A = ((17, 19, 16, -40, 19, -20, -25, 12, -3, -9, -21, -4, -5, 4), (-11, -12, 5, 2, -10, 8, 12, -2, -6, -4, -6, -18, -4, 1), (10, -15, -17, -4, 2, -25, 18, 7, -10, -6, 8, -18, -3, 1), (21, 21, 27, -12, 25, -20, -48, -1, 17, -37, 4, -4, 6, -4), (-17, 17, -6, 1, -13, 15, -28, -3, -6, 11, -24, -1, 34, 27), (-6, 8, 2, 16, 18, 15, 23, 12, 9, -11, -16, -6, 0, -2), (7, 21, 18, -20, 22, -19, -29, 7, 0, -6, -4, -5, 2, 22), (16, -18, -10, -5, 15, -18, 16, 10, 17, 10, -15, -11, -7, 1), (15, -19, -9, -5, -6, -25, 24, -3, -6, -3, 4, -12, 2, -1), (8, -12, 7, -8, 21, -24, -10, -2, -14, -8, -6, -4, -1, 1), (-10, 15, 6, 16, 18, 5, 22, -7, 12, -3, 4, -6, 25, 1), (-1, 11, -1, -12, -7, 2, -13, 5, 9, -3, -17, -4, 2, -2), (-9, 2, -10, 32, -13, -27, 42, -8, 17, -10, 10, 26, 4, 3), (7, -18, -3, -43, 3, -32, 13, -2, -12, -1, -20, 7, -6, 3), (-9, 13, 2, -8, -13, 7, -4, -6, 10, 5, -20, -6, 4, 3), (1, 10, 5, -9, 4, -10, 0, 9, -9, -5, 0, 0, 0, 5))
Rows and columns are counted from 0.
(0, 0) -> 17
(4, 1) -> 17
(5, 13) -> -2
(8, 3) -> -5
(14, 11) -> -6
(9, 10) -> -6
(3, 12) -> 6
(15, 11) -> 0
(3, 1) -> 21
(0, 8) -> -3
(10, 7) -> -7
(5, 7) -> 12
(11, 0) -> -1
(15, 6) -> 0
(6, 0) -> 7
(11, 8) -> 9
(2, 10) -> 8
(5, 2) -> 2
(3, 2) -> 27
(7, 8) -> 17
(14, 6) -> -4
(3, 4) -> 25
(7, 6) -> 16
(1, 10) -> -6
(11, 2) -> -1
(0, 4) -> 19
(6, 13) -> 22
(5, 12) -> 0
(14, 1) -> 13
(8, 1) -> -19
(13, 13) -> 3
(12, 4) -> -13
(2, 13) -> 1
(10, 10) -> 4
(9, 3) -> -8

m = -18 -41  23 -51  16  17 -46  14  25  12
m[-10] = -18
m[-6] = 16
m[5] = 17

arr =
6623,4838,5723,6582,7717,7209,6000,4729,5996,6056,7413,6682,8602
6387,4671,5292,4669,7449,4656,8598,4698,4194,9343,5603,5293,7924
4535,7001,5513,6836,3889,7955,4259,6964,9017,4655,6193,5554,3598
5165,7606,4555,3752,3719,4823,8388,7982,6759,7905,5447,3434,4338
5645,6725,4353,3300,3899,4528,6294,6959,6145,4057,5706,3156,5487
3942,5011,4342,2397,3189,1257,6581,5212,2612,6871,1830,2885,2248
4362,2941,5682,5963,6006,4123,4048,2734,2448,5952,3249,6458,4254
3668,6043,4380,3586,1958,3539,3844,6181,5266,3065,3298,3194,1504
4738,7582,4580,4048,3474,5064,8212,7955,6795,7968,5142,3549,3739
4477,5800,5718,6785,4885,6776,4976,5731,6955,6728,5272,6167,3728
5908,5063,4467,3442,5015,3978,5234,5165,4232,2895,5442,3813,6576
Indices start at 0.
row 0 col 0 = 6623
row 5 col 10 = 1830
row 8 col 0 = 4738
row 2 col 3 = 6836
row 9 col 1 = 5800
row 8 col 9 = 7968
row 0 col 3 = 6582
row 4 col 11 = 3156
row 8 col 1 = 7582
row 7 col 1 = 6043
row 1 col 6 = 8598
row 10 col 3 = 3442
row 3 col 9 = 7905
row 7 col 8 = 5266
row 0 col 8 = 5996
row 6 col 9 = 5952
row 9 col 12 = 3728
row 7 col 0 = 3668
row 2 col 10 = 6193
row 5 col 9 = 6871
row 1 col 12 = 7924
row 1 col 1 = 4671
row 5 col 2 = 4342
row 10 col 1 = 5063
row 5 col 4 = 3189
row 4 col 12 = 5487
row 3 col 5 = 4823
row 7 col 11 = 3194
row 0 col 12 = 8602
row 7 col 5 = 3539
row 6 col 10 = 3249
row 1 col 9 = 9343
row 9 col 10 = 5272
row 10 col 2 = 4467
